[ 42   7  21   1  -8  -8  -8  -2  -8   6  -4  20   7  -1  -7  24  -6  20
   6  -4  -6   4 -20  -1 -22  -7   0 -10] => (27) + <14>
[  3  -2 -23  17   0  -7 -10  21  -2 -18  -1  21   3  -2  11  17  -5  -8
  -2  -2  -9   4  -1  -5   1 -15  -6   0] => (34) + <14>
[ -4 -15  -3 -12  21  -9 -11  -1  -2 -13 -13  13   0  -1   9   8 -18 -16
   4  -2  -6  -1  -6 -12  70   8  -9  -5] => (34) + <19>
[-16   2  -9   3   1   0 -11  -6  -4 -20 -20  15   7   2  22  36 -24  18
  -1   2 -12  22  -9 -19  40 -26 -15 -10] => (34) + <19>
[ -4 -11  13   0  36   6 -17   1  15  -7   1 -23   8  -7   9  -6  -5 -39
 -21   3   1   6  17 -10  49  15  -3  -1] => (34) + <21>
[  1   5  12  -2  16 -15 -16 -17   5   0   1   3  14  -2  11  17 -17  -6
   1  -4  -5   0 -10 -21  30  15  -1 -12] => (34) + <19>
[ 13   0   2   1  -2 -11 -17  10  -1   9   4  31  -6  -5  -1  31  -9   6
   0  -3  -6   6 -14  -3  -4  13   6  -2] => (27) + <14>
[  9  -7   8  -8   2  -7  -8   2   5  -8   6  16   9  -1  -4  31   9   5
  13 -19 -10  -1  -5   6 -23   3   4   5] => (34) + <14>
[  5   8  21  -7  86 -19 -16  17   7  -1 -19  14  -3   0  -3  16 -16  10
  22  -1  -9   4   2 -10   3   5  -2  -8] => (34) + <19>
[ -5   1  16   3  -7   1 -11  -3  -8   5 -14   6   1  -8  14  -1 -23  12
  -4   8  -3   9   3 -15  11   8  -5 -10] => (27) + <19>
[ -4  14  40   0  26 -33   2  16  40 -11 -14  -2 -12  10   0  -1 -28   2
  -6  18   6   4  -7  -1  35  13   6 -14] => (36) + <21>
[  6  -5  34   1   4 -15 -18   9   8   0  -3  12  -1  -3   6  13 -23  19
  -4  -5  -6  16 -16 -10  17  16  19  -3] => (34) + <13>
[ -8   4  26   1  23  -6 -11   2  18   5 -20   7  -2  -6   3   5 -17  -4
 -20  11  -6   6  -9  -6  24   2  -5   1] => (27) + <25>
[  7  -4   8  -1  11  -8  -5  13  31  -9  15  -7  -1  -2   1   8  -2  -7
  -4  -6  -6   2 -12  -9  13   1  -5  -3] => (34) + <21>
[ 17   4  10   1 -21  -4 -27   2   4  -3  13  34  -2   9   6  39  12  13
 -14 -15 -10  13 -17  -3 -49   1  -1   6] => (27) + <14>
[ 20  -1  40   4  26 -20  -8  17  34  12   9   5  -8  -3  -2  -3  -1 -21
   8  10   4   1   2   0   1  17  -4   6] => (36) + <25>
[  4  -7  -6   0  12  -5 -17  -7  -7  -9   8  12   8  -2  -5  21  10  -6
  -6  -4   4  -5   0  -2 -19   6  -7   0] => (34) + <14>
[-11  12  25 -16  -5  -1 -13  -8  10   4  -6  10   8   1  11  11  -6   6
 -13   2 -14  -3  -4 -11  16  -2  -3  -8] => (34) + <19>
[ 13   1 -11  -8  12 -20   1   7  18 -18  -3  25   7  -6   3  30   8 -17
 -26 -13  -8   6  -6  -7 -20  -5  -5  -1] => (34) + <14>
[ -4  10  39  -9  11  -9 -17   8  10  26   0   2   8   8   3  12 -23  17
  -3   2 -25   4 -25 -11  29  10  -4 -13] => (34) + <19>
[ -7  25  18  -6 -15  -4 -19  -7  -1  24 -14  -1  13  -6   8  11 -17  20
  10  -4  -3   9 -12   0  35   4  -3  -7] => (34) + <13>
[  2  -8  24  11  14  -9   4  10  28 -11 -19  11  -4  -4   3   3  -7 -27
 -30  12   5   3  15   0  12  13  -9  -4] => (27) + <21>
[ -5  10  36  -4   1 -11  -8   6   9   3 -18  10  -3   2  14   0 -32  33
   6   8  -9   1 -13  -6  33   0  -5 -14] => (27) + <19>
[ 20  -6  30 -16  27 -20 -39   8  12   3   0  28   3   6 -10  33  10  -5
  -2 -20  -8   7 -10 -12  -7 -19   5   2] => (34) + <14>
[  5   0   4   7 -24  -5 -13  -8  -3  15   6  24   0   1   4  34  -6  27
  -5  -9  -8   8 -13   2 -33 -14   4   3] => (27) + <14>
[ -5   1  33   3  23 -11 -15  -1  17 -11 -27   3   9  -5   5  18  13 -19
 -23   3  15  10  16  -4  16  -8  -9 -16] => (34) + <25>
[ 15 -21  10   7 -13 -11   6   6  -1  -4  -4  40  -6   6  -7  34  12  22
   2 -10  -2   2 -47  -4 -37   2  -4   1] => (27) + <14>
[-10 -12 -13  -9  13  -7 -11   8  -1 -22 -11   4   9   8   2  21 -14  -2
   4  -5  -9   1  -4 -27  27  -8  -1 -12] => (34) + <19>
[ 17   3  39  -2  22 -18  -4  18  18  18   5  -8  -6  -1  -7   1  -3   5
  -3   4   1  -1   4  -1 -12  10   7  -3] => (36) + <25>
[  4  -2   9  10  -1  -1 -18   2   9  -4  -9  11  10  -5  14  15 -19  -2
 -19   8  -1   4  -9 -10  19  11 -17   4] => (27) + <19>
[ 19 -10  -2  15  21  -8 -18  26  38 -35  -6  17  -3 -14  10  16 -20 -36
 -46   1   2  24   6 -16   8  17  -2  -6] => (34) + <25>
[ -2  -9   5  -3  20  -6  -6  19  13  -8 -13   0   3  -3   9   2 -18  -9
  -8   3  -8   3  -1 -15  34   4  -5  -2] => (34) + <19>
[-10  -6  34  12  31 -27   3  11  19 -12 -16   2   3  -2   3   5 -30 -11
 -15  21  -6   8   5  -7  43  -7  -3 -14] => (34) + <21>
[ -7  -4   7  -2  17  -4  -6  -5  16  -7 -17  10  10  -4   2   8  -6   0
 -12   3   1   3   8  -3  12  -7  -2 -34] => (34) + <21>
[-17   0   7 -10  13   4 -15   0   7   6  -6  10   3  -2   3  14 -11  -8
   9   1  -8   5  -3 -13  30  -2  -9 -10] => (34) + <19>
[  1  11  45   0   8  -2 -11   8  14  22  -3 -13  -5  -2   6  -1 -21  16
   0  11   0 -18 -10 -12  28  21  11 -10] => (36) + <19>
[  3   0  25  24   9 -20  -1   9  17  -4 -15   3   4  -1  14   0 -29   2
 -14  13  -3   3  -7  -6  25 -13  -9  -5] => (27) + <25>
[ -4  -5  38   6  16 -28  -2   7  15 -13 -17  15   1  -3   3   1 -25   4
  -1   9 -16   3   3 -19  31 -11   4  -6] => (27) + <25>
[  2   9  12  12   5 -15 -19  10  11  -6   0   0  -9 -11  28  20 -19 -13
 -25   2   3  17  -3 -14  21  21  -2  -4] => (34) + <19>
[  1  17  24  -8  -9  -8  -7   7  11   5  -8   9  -5  -1  15  11 -31   8
 -11   1  -5   6 -11 -16  31   4   1 -11] => (27) + <19>
[ 48  -9  22  -4  25 -40  -7   7  34 -36 -19  15   0  -9  -9  10 -19 -22
 -16   6  -2  -2  -1 -11  25 -10   2 -11] => (34) + <21>
[-10   9  18   2 -10  -3 -22   2   2  21 -10   4   1  20  17  13 -24  17
   1   8  -6  -3 -10 -14  31   3 -13  -8] => (27) + <19>
[ -5   6  36   8   6 -17 -11   7   0   9 -23   6   0 -13   3  14 -31  15
  -4   6   0   0  -7 -10  31   2  -2 -17] => (27) + <21>
[ -1   1  28  -3  20 -21   2  23  49  -2  11 -11  -9  -3   4 -12 -22 -10
  -3   5   4   6  -7   4  13  15   8 -10] => (36) + <25>
